Each row has a class, written after it.
[  0  21 -13  -2   8  14   0 -34  -9  28 -16  -7  18 -71  25  21   9  26
 -10 -22 -52  18 -19 -10  55  -9   0 -28 -10  -3   2 -26  12  44  29  -9] => bami
[ 34 -43  19 -19  -2  -9  -8  32  28 -16 -10 -13 -35  26  15   7 -14  24
  22 -10 -48  27   6 -39  51 -59 -31  58 -18 -43  -6 -20  24  -2 -14 -31] => Tidok
[  8  -1   3   5   0  -5 -12  -1  -9   7 -12   1   9  -3  12   9   4  27
  15 -21 -31  21 -21  -9  30 -36 -14  -8  -6 -13 -16 -19  10  27   5 -23] => Tidok
[ 33 -16  11  -6  -7  -8 -36   7  11  -7   3  -4 -17  40   6  24  -7   8
  22 -13 -27  26  -2 -34  15 -40 -40  56 -15 -26  14  -8  20  28 -14 -20] => mavam
[ -23    1  -11   10    8    2    5  -22  -40   57  -14   19   11 -105
   29   13   37   -1   29   -9   -1    4  -34    0  -30   16    7  -52
    1    8   -7    1  -20   45    2   12] => Dolis
[ -3  -2  16  11  -9   5 -14  15  16  -3   5  11  18  39 -11 -25  21  20
  40   1 -15 -11  41 -44  31 -27 -46  29   9 -37  -5  33 -14  -8   7 -49] => kare
[ -6  -6  11 -13 -11 -10 -35   3 -37  16 -26  26  14 -18  23  21   5  -1
  31 -13 -29  12 -27  -4   5 -24 -37 -52  19 -24 -19  -5  10  30  -3 -33] => bivez
[-34   4   4  -7  11  -8 -28  21 -48  14 -47  28  16  -3  46  15  -4   6
 -27   2 -11  49 -46  13  69  45 -37 -34  30 -19 -12 -33  14  23  -1 -19] => Tidok
[  1   3   5  -7   0  -3 -42  -3 -24   2 -10   8  18   2  21  31  12   2
  18 -14 -20  25 -25 -15  -2   0 -36  12  13 -24  -1  -5  13  32  -2 -26] => mavam
[-19  15   3   6   0   1 -17  -5 -60   3 -25   1  55 -65   1 -20  21  19
  12   7 -43 -15 -28 -25  25 -26  23 -58  19 -10 -14   2  -2 -16  10 -27] => Tidok
[ -26   -5  -14   25  -27  -18  -22   -9  -43   -8    3  -10   34  -75
  -38  -18   32  -17   79   39   -2  -74  -35  -24 -113  -53   41  -80
   28   15   -2   47  -17  -29  -23   -8] => Dolis
[-30  -3  26  37   2  12  -4  23 -22 -23 -20  26  45   8  -3 -50  17  27
  21  13 -18  -5  20 -33  46   3 -20  -5  27 -21 -13  24 -19 -42  13 -45] => Tidok
[-21 -27  17   4  -2 -15 -17  29 -37  23 -37 -16 -17 -69   7  -4  30 -23
  29  11   9  -6  -5 -23 -30  11   2 -17  29 -29  -6  26 -10 -10 -30  16] => Nere
[ 25 -10   5 -25  -5   0 -15   8  -3  24 -26  13 -14  -1  29   6  -7  13
  18 -25 -52  19   2 -11  35 -35 -21  -2  -6 -30 -14 -13   9  28  -1 -28] => bivez
[ 23 -33  -3 -11   6  13  14  -1  28  25 -13  -6 -50 -29  22   0  16  -5
  42 -16 -40  17  25 -17  -6 -37 -18  25 -27 -13   2   4  -6  30 -21  10] => pem
[-41 -20  33  20 -18   0 -10  45  -8 -20 -13  14  21  44  -9 -19  17   9
  49  28   4 -12  10 -24  10 -11 -53  21  38 -30 -17  37 -10 -23 -25 -48] => Vin
[-30  -6  18  35 -16  -7 -17  14  -8 -18  -7  12  35  27 -11  -2  19   8
  46  19   7 -21  19 -11  -6  -7 -57  11  41 -28 -16  46   3  -2  -9 -36] => bami
[ 21  -1  -1 -10 -13   9  -6  -8   7   2  14   6   1 -24   8  17  15  23
  29 -25 -44  19 -11 -18  26 -60  -8   9 -17 -12   7 -21   4  49   5 -14] => Vin
[-31 -13  -6  -1   7  14  18   8 -18  49 -23  -7  -7 -74  27   0  40  -9
  20   1 -18  -2 -17 -13 -16  14  -2 -23   3  -2  -7   6 -20  19 -14   7] => Vin
[  -7    8  -16   18   -9    9    0  -30  -21   43  -10  -16   27 -114
   -4  -22   38    5   53    2  -29  -30  -17  -24  -44   -4   80  -71
   16   10  -10   26  -22    2    6   -5] => namet
[-29  38  -4  -8   6  16   0 -43 -44  27 -28  16  50 -71   5  16  16  30
 -12 -28 -59  35 -46  18  43  -7   3 -84 -12  17 -12 -22  -2  49  42 -20] => logef
[ -9  19   3  -8  -3 -19 -28   0 -38   6 -12   5  18 -21   5  27  12  12
   3 -18 -11  25 -24   0   9 -29 -24 -16  17 -26 -23  -8  11  47   9  -1] => Nere
[-23 -10  18  23  -4 -11  -8  13  14   0   5  19   0  70  -4  21   7  15
  29  -1  17  10  29  -8  11  -4 -93  65  21 -27 -31  17  11  38 -12 -29] => bami
[ 11 -10   3  21 -11  -7  13 -19  -3   5  20 -29 -13 -71 -33  -6  30  -1
  43 -11 -10 -30   2 -24 -52 -52  46 -20  -9  -3   5  10 -12  -9  -4  18] => Nere
[  4  12  -7  13  -8   0  -5 -30 -20   3  -1   0  31 -38 -12 -12  14  27
  28 -16 -44  -6 -24 -21  18 -59  36 -40  -5   3 -11 -14   3   8  12 -25] => Tidok
[-13 -17   6 -10   5  22  18  17  -6  43 -30  -7 -19 -82  46  -2  30   1
   9  -8 -26  19  -2 -11  21  24   3  -7  -9 -10   7  -8 -19  25  -7  17] => Vin
[  2 -33  38  13 -22  -3 -12  34  -1 -13 -10  13  -7  60 -22 -24   3  17
  70  14 -17 -19  46 -21   5 -38 -52  18  14 -51 -19  28 -12 -24 -10 -59] => bivez
[ -6  -2   3 -15   0  -7 -18   1 -35  11 -21  10  13 -50   6  11   4  21
  14   4 -50  16 -33 -26  35 -32  -3 -23   3 -17  -1 -12  -1  20  11 -22] => Dolis
[ 52 -26  12 -22  -6  -9  -1   2  33  23   0  19 -45  36  32  31 -16  15
  24 -52 -38  36  12  -5  35 -59 -50  39 -35 -33 -10 -27  18  56  -6 -19] => bivez
[-17 -41   9  -6  -1   0  -7   4 -12  29 -30  -7 -31 -40  -7   9  23 -16
  47  -1 -10   9   3  -2 -56 -21 -29   0 -13  -4 -22  13  -2  30 -34  -7] => logef
[-14  15   8  23 -12  -4 -17  -3   1  10   7  36  32  48 -15 -19  24  19
  31  -2   9  -3  18 -27  29 -21 -45  16   9 -16 -14  32 -15  25   4 -38] => kare
[-22  12  18  35  -3   2 -25   2 -17 -12   0  28  41  60 -17  -8  22  15
  32   0   4   9  12 -17  -7   2 -49  29  22 -16 -12  36 -12  14   9 -38] => mavam
[ 15  16  -7 -25  19  18   7  -9   1  26 -39  20   0 -34  53   3  -6  24
 -31 -28 -63  52 -14   2  93  -5 -17  -6 -21  -8   4 -21   3  49  21   0] => pem
[-34  26   3  -9  -1  17  -7   1 -53   4 -23   0  62 -90  15  -9  27  20
   0   7 -42  -7 -37 -16  36 -10  23 -60  19  -3  -4  -3  -3  -2  18 -18] => Vin
[ 31   3  -1 -19  -7   3 -32   0   6  15  -6 -17   4 -22   2   9  11  21
  13 -14 -56   3  -5 -36  35 -48 -11   0 -17 -28  13  -8   2  25  18 -29] => kare
[ 42  -4   6   1   7  11  21 -15  18  28  11 -14 -39 -79  10  -8  22  12
  11 -54 -29  12  41 -32  12 -39  31  28 -36 -10   9  -9 -14  28   0  32] => Nere
[  1  -6  16  18   7  22   1   9  18  -6  -9  12  10 -23   7 -20  18  28
  18  -9 -29   5  51 -37  55   2 -33  43   6 -23  -1  27  -6   3  12 -31] => bami
[ -5 -16  26  18  -8  16  -3  24   2 -25 -20  18  20  23 -10 -47  12  19
  39  21 -35 -11  37 -25  33 -20 -31  26  18 -30   0  43 -20 -27   1 -43] => pem
[  48   -9    2  -12  -23    1    2  -27   35  -30   28  -20  -11   -1
  -26  -12  -15   17   49    2  -58  -22    7  -44   24 -102   21    5
  -27   -7   22   -6   12  -16    4  -15] => pem
[ 21   9  -5 -26   2  22  19  -1  23   8  -3   8  -7 -33  41  21   2  37
 -16 -38 -67  46 -24  -3  72 -25  -3  11 -31 -11   6 -42   1  50  23 -15] => Vin
[  4 -14  18   8  -6  11  14  25  47  -2  15  21 -19  80  17  -5   6  29
  35 -22   3  31  39 -18  32 -23 -69  93  -8 -28 -24   1  -8  33  -3 -28] => Vin
[-48   6  22  16   7  21   6   3 -21   7 -41  34  42  -1   4 -25  13  30
   0  -3 -28  35  12   4  55  20 -47 -14   5  -8 -20  16 -15  15  29 -37] => logef
[ 11   8 -21  -9  -3  -4 -24 -14  -8  34 -14  10  18 -34  25  16   7  20
  18 -16 -48  28 -35 -12  17 -20  10 -16  13 -18 -21  -8   9  52  13 -25] => namet
[ 34 -21   2 -12 -11 -26 -23   5   8  -2  18  19 -17  25   9  40  -5  18
  45 -20 -13  23 -24 -23  -9 -74 -45  55 -16 -25 -15 -11  15  51 -12 -18] => Dolis
[  4  -3  15 -11   3  -4 -51  18 -28  -2 -31  15  17  -4  38  25   3  -6
  -4  -7 -10  35 -30 -12  22  30 -32  19  22 -27  11   0  16  19  -9 -17] => mavam
[ -5 -42   6  -9  -2  -3  -4   6  -4  19 -13  -7 -38 -25   6   5  21 -25
  61  13 -11  -6  13 -17 -40 -30 -35   5   2 -21  -7  16  -2  12 -40   2] => pem
[  7 -22  12 -21  -5 -15 -21   3   1   8 -14  12 -17  30   5  45  -9   9
  23 -23 -18  44 -23   8   2 -46 -74  28 -21 -19 -27 -14  23  61 -14 -29] => logef
[ 26 -22  -7   5  -5   3  12 -16  12  28  10   3 -30 -75  10   0  20  11
  49 -19 -13  -2  -2 -24 -34 -41  27  16 -32   6   2  -3 -14  34 -11   9] => Dolis
[-23  40 -16   2 -14  11   6 -33 -43   9   7   8  57 -74  10   4  24  21
   5  -1 -26  -6 -50   2  24 -25  31 -74   0  12   4 -24  -5  27  28  -2] => Vin
[-30  -9 -11  15   6  -7   7 -11 -18  48 -14   5 -13 -30  11   9  35  -3
  33 -12 -11  13 -19  -9 -38 -11 -19 -26  -1   6 -35  -5 -12  43 -15   5] => Tidok
[ 33  12 -11 -14   5  11  11 -29  23  14   1  24 -11 -10  34  13  -6  26
  -4 -41 -52  45  -8  -3  70 -44 -14  17 -36   4   6 -34  13  62  10  -1] => pem
[ -3   9  23  25 -10   7   6  -5  -3   7  -8  37  33  34  -3 -32   9  27
  41 -25 -21  -7  34 -14  36 -25 -20 -13  14 -18 -20  29 -15  -3  16 -45] => bivez
[ 12 -26 -13   7   5  10  -4   7  11  60 -23 -23 -32 -59  31   0  22   8
  33 -15 -41  15  10 -21 -19  -3  11   8  -9 -16 -11  -3  -9  39 -11   2] => namet
[ -2   0   4 -11  10   5 -11   7 -27  16 -36   8  12 -39  35  -3   3  22
 -12 -13 -44  31 -26 -13  67   5  -2 -17   4 -20  -8 -26   4  12  10 -22] => Tidok
[  5   6  17  30   1  16  27  -2  25   0   6  14  13  35   1 -39   5  54
  16 -22 -35  19  39 -34  89 -22  -9  34 -15 -11  -8  -5 -13  -5  26 -28] => Tidok
[-36  13  12  38  -7  -3 -32   2 -25 -15  -1  30  53  63 -30 -18  25   6
  40  16  12  -9   7 -23 -23  -3 -47  10  38 -12 -14  53 -10   0   2 -44] => mavam
[-41  -7   4  36 -11 -12 -19   6 -16 -21  -3  33  40  58 -31 -13  26   0
  74  33  13 -18  -6  -8 -34 -36 -71 -20  37 -14 -26  57  -6   0 -10 -47] => pem
[ 32  15 -20   7  -3  15 -19 -28   0  24   0   9  25 -68  28   0  13  33
  13 -38 -60  28 -17 -21  24 -32  38 -12 -11  -5  -3 -22  -1  52  33 -11] => namet
[-10 -19  15  10  -5 -11  -9  19 -36   9 -20 -28  -3 -80 -20  -8  40 -10
  46   6 -11 -27  10 -21 -47 -28  17 -29  20 -30  -6  40 -13 -17 -23   4] => Nere
[ 11 -37  15  -1 -19 -11 -20  11 -13  28 -18  -5 -21 -45  -2  -7  23 -24
  87  -3  -5 -38  11 -27 -68 -33   0 -38  16 -20 -13  41  -8 -11 -40 -20] => bivez
[  7 -11  -6   3  -4  -4  12 -20 -10  29   2  -9 -17 -63   1  10  22   3
  65 -13 -12 -14 -10 -17 -50 -44  18 -30 -17  -2  -7   3 -19  19 -11   2] => Dolis
[ -9  17  -9   2   3   3 -33 -15 -38  16 -23  10  34 -25   9  18  19  13
   2  -6 -32  22 -39  -3  -1 -10 -13 -18   1  -9  -3  -2   7  48  10 -22] => mavam
[ -1 -29   3   7  -1  -9   0  15  -2  36 -25  -4 -33 -12  29  -1  15  -5
  39  -9   1   7  -3 -18 -19 -10 -25   9  -3 -15 -24   2  -6  16 -36  -1] => Tidok
[ 57 -12  -4 -27   9  11   0  -2  48  18   1 -11 -49 -13  49  38 -16  27
 -15 -45 -54  49  23 -20  81 -20 -36  76 -38 -27  16 -44  26  59   7   4] => bami
[-28 -19  -6  29 -10 -18  -7  -4 -24  27 -10  -2  -2 -19  -2   1  31 -11
  63   9  16 -16 -27 -13 -56 -19  -9 -39  15   3 -24  13  -4   7 -34  -7] => Tidok
[ -14  -24    7    0   -2    1   -7   17  -35   14  -27  -19   -2 -103
   -3  -14   30    1   64   26  -25  -30   -7  -39  -38  -20   30  -43
    7  -14    2   26  -21  -30  -18   -8] => Dolis
[ -23   -8   -5    2    7    6    9   -2  -33   38  -29  -11    5 -109
   10   -7   32    6   34   10  -37  -13  -18  -18  -26   -8   27  -57
   -4   -2    0   14  -23    3    4    4] => Dolis
[-18   1  15  16  -5  -4 -10   9 -14  14 -11  52  24  41  12  -9  13   9
  34 -13   4   9  18  -1  15  -1 -56  -4  24 -20 -32  25  -5  22   3 -35] => bivez
[ 19 -19 -11  -3   8  15   2   0   3  54 -25 -12 -21 -92  36  -7  27   7
  27 -21 -52  19  15 -28   1   2  37   2  -7 -18  -5   4 -13  30  -3  11] => namet
[ 28  23 -11  -6 -12  10  13 -48  14 -12  15   4  22 -41 -14  -8   1  24
  22 -13 -66  -2 -27 -20  45 -63  48 -43 -19  16  19  -6   0   5  28 -12] => pem
[-54  18  12  28  -2  -4 -25  13 -37  10 -21  30  62  37  -8 -22  30   9
  20  22   9 -12  -6 -18  27  21 -55 -28  44 -29 -16  39 -21 -12  16 -53] => kare
[ -5   9  -3 -19  -5  16  -6   7 -20  14 -25  10  24 -58  36   0  17  20
   0  -8 -56  18 -35 -16  49 -11   3 -21   7 -16   1 -12  -6  24   9 -24] => Vin
[-45  26   7  32 -11   7   1 -20 -20  -1   1  17  53 -20 -15 -13  30  22
  36  17  -3 -24  16 -19  13  -1 -28 -32  31  -5 -21  38 -11   6  17 -29] => bami
